Below is a small trained network, with its code and all its weights. Each question gives an input and a class and asks what happens when units are switched off, that is, made to give their printed mean instead of their output.

import numpy as np


def w(rows, s, z=0):
    codes = np.array(rows[::2]) - 128.0
    scale = np.full(codes.shape[1], s)
    scale[-1] = z or s
    return codes * scale


def norm(h):
    return h / np.sqrt((h * h).mean(-1, keepdims=True) + 1e-5)


def f(y):
    return y / 2 * (1 + np.tanh(0.7978845608 * (y + 0.044715 * y**3)))


def log_softmax(a):
    a = a - a.max(-1, keepdims=True)
    return a - np.log(np.exp(a).sum(-1, keepdims=True))


def net(x, mask):
    res = np.array(x, float).reshape(1, 5) / 4 @ E
    u = 0
    for l in range(2):
        y = f(norm(res) @ A[l][:, :-1].T + A[l][:, -1])
        res = res + np.where(mask[u : u + 9], y, B[l][:, -1]) @ B[l][:, :-1]
        u += 9
    return log_softmax(norm(res)[-1] @ U[:, :-1].T + U[:, -1])


A, B = {}, {}
E = w([
[79,139,143,166,122,154,37,5],'x0',
[31,180,107,120,248,98,93,131],'x1',
[147,145,168,129,116,3,86,85],'x2',
[70,242,113,196,65,84,96,206],'x3',
[112,90,113,155,104,56,207,49],'x4',
],0.0053)
A[0] = w([
[173,141,90,120,128,127,107,153,93],'0.n0',
[133,146,107,145,166,110,62,91,50],'0.n1',
[115,134,113,113,163,5,157,123,250],'0.n2',
[73,112,110,120,196,117,196,137,13],'0.n3',
[83,209,120,125,150,92,87,121,96],'0.n4',
[94,148,105,111,184,217,132,195,242],'0.n5',
[167,141,139,107,119,71,155,241,234],'0.n6',
[91,182,165,109,158,141,68,111,43],'0.n7',
[165,28,140,91,169,128,135,136,57],'0.n8',
],0.015,0.0016)
B[0] = w([
[56,83,153,158,176,152,153,108,146],'0.n0',
[99,174,123,15,126,102,125,186,182],'0.n1',
[95,128,216,180,84,152,131,184,245],'0.n2',
[148,143,105,127,174,149,164,54,189],'0.n3',
[120,102,131,252,155,124,82,87,213],'0.n4',
[100,124,173,205,101,112,137,203,254],'0.n5',
[134,99,183,180,86,131,108,212,255],'0.n6',
[184,63,151,152,114,59,54,161,193],'0.n7',
[171,136,64,118,170,108,131,79,221],'0.n8',
],0.016,0.0092)
A[1] = w([
[43,146,214,59,121,190,117,82,113],'1.n0',
[131,86,132,157,129,238,70,234,45],'1.n1',
[226,134,161,96,208,165,145,119,176],'1.n2',
[134,110,94,85,159,137,208,80,73],'1.n3',
[94,180,29,144,86,58,172,104,123],'1.n4',
[144,148,126,67,55,181,105,140,42],'1.n5',
[207,127,89,100,222,146,133,60,5],'1.n6',
[161,83,74,75,129,178,52,145,81],'1.n7',
[44,183,149,146,216,103,5,140,152],'1.n8',
],0.013,0.0026)
B[1] = w([
[201,183,143,169,172,185,17,71,138],'1.n0',
[65,106,247,164,63,105,109,98,252],'1.n1',
[11,108,79,134,28,161,81,114,169],'1.n2',
[123,110,84,133,83,182,68,89,163],'1.n3',
[88,24,81,148,120,137,155,150,135],'1.n4',
[131,191,162,119,173,200,113,59,130],'1.n5',
[133,67,84,125,83,189,211,93,184],'1.n6',
[132,116,131,41,212,121,124,143,139],'1.n7',
[94,73,209,171,40,166,214,208,210],'1.n8',
],0.011,0.012)
U = w([
[170,200,138,103,153,160,77,59,81],'0',
[144,122,113,7,147,96,93,147,95],'1',
[123,88,29,120,94,185,153,50,167],'2',
[153,165,62,146,184,104,169,129,34],'3',
[157,177,69,88,168,75,152,123,7],'4',
[132,198,63,83,161,91,140,133,3],'5',
[116,108,191,195,88,111,118,170,203],'6',
],0.015,0.0054)

Each question gives the input, the list of numbers given to net, and the class t.
The units are the neurons (one row each of A and B). Each row of codes is followed by its name. A weight is (code - 128) times the scale printed after its matrix; where a second scale follows, it is the last column's (A, B and U).
mask holds one flag per neuron, layer by layer. A switched-off neuron (its flag False) gives its mean, the last column of its row in B, instead of its output. The means were averaged over made-up inputs and are rounded, as every weight is.
A unit's drop is (log p(t) with every unit on - log p(t) with that unit switched off) / (log p(t) with every unit on - log p(t) with every unit switched off).
The circuit of an input: a set's keep is (log p(t) with only the set's units on - log p(t) with every unit switched off) / (log p(t) with every unit on - log p(t) with every unit switched off). Starting from the 12 units with the biggest drops (on a tie, the unit counted first), units are removed one at a time, each time the one whose removal leaves the highest keep (on an exact tie, the one counted first), for as long as the keep stays at least 0.8.
circuit, biggest first: the units of the circuit, biggest drop first
top k neurons: the k neurons with the biggest drops, biggest first
top k neurons in layer l: the k neurons of layer l with the biggest drops, biggest first
drop of u: that unit's drop, to one decimal
input [2,-8,-6,-6,-6], class 2: circuit, biggest first : [0.n6, 0.n8, 0.n2]
input [-8,-8,-4,-5,4], class 2: circuit, biggest first : [0.n8, 0.n2, 0.n5]
input [8,-8,-1,5,2], class 0: top 2 neurons : [0.n8, 0.n5]
input [7,3,-2,-5,8], class 2: top 2 neurons in layer 0 : [0.n6, 0.n5]
input [5,-4,3,-2,6], class 0: top 2 neurons in layer 0 : [0.n5, 0.n6]
input [-2,-4,-6,-6,-1], class 2: top 2 neurons : [0.n8, 0.n6]
input [4,-8,1,1,-5], class 0: top 2 neurons in layer 0 : [0.n8, 0.n5]
input [8,-7,-4,4,2], class 0: top 4 neurons : [0.n8, 0.n5, 0.n4, 0.n6]
input [8,-8,5,-7,-8], class 2: top neuron in layer 1 : [1.n6]
input [5,2,4,-6,1], class 1: top 2 neurons in layer 1 : [1.n1, 1.n7]
input [-3,-4,2,-5,7], class 2: top 2 neurons in layer 0 : [0.n8, 0.n5]
input [-2,-3,-7,-7,0], class 2: drop of 0.n8 : 0.5
input [6,4,2,-8,-4], class 1: drop of 0.n7 : 0.1
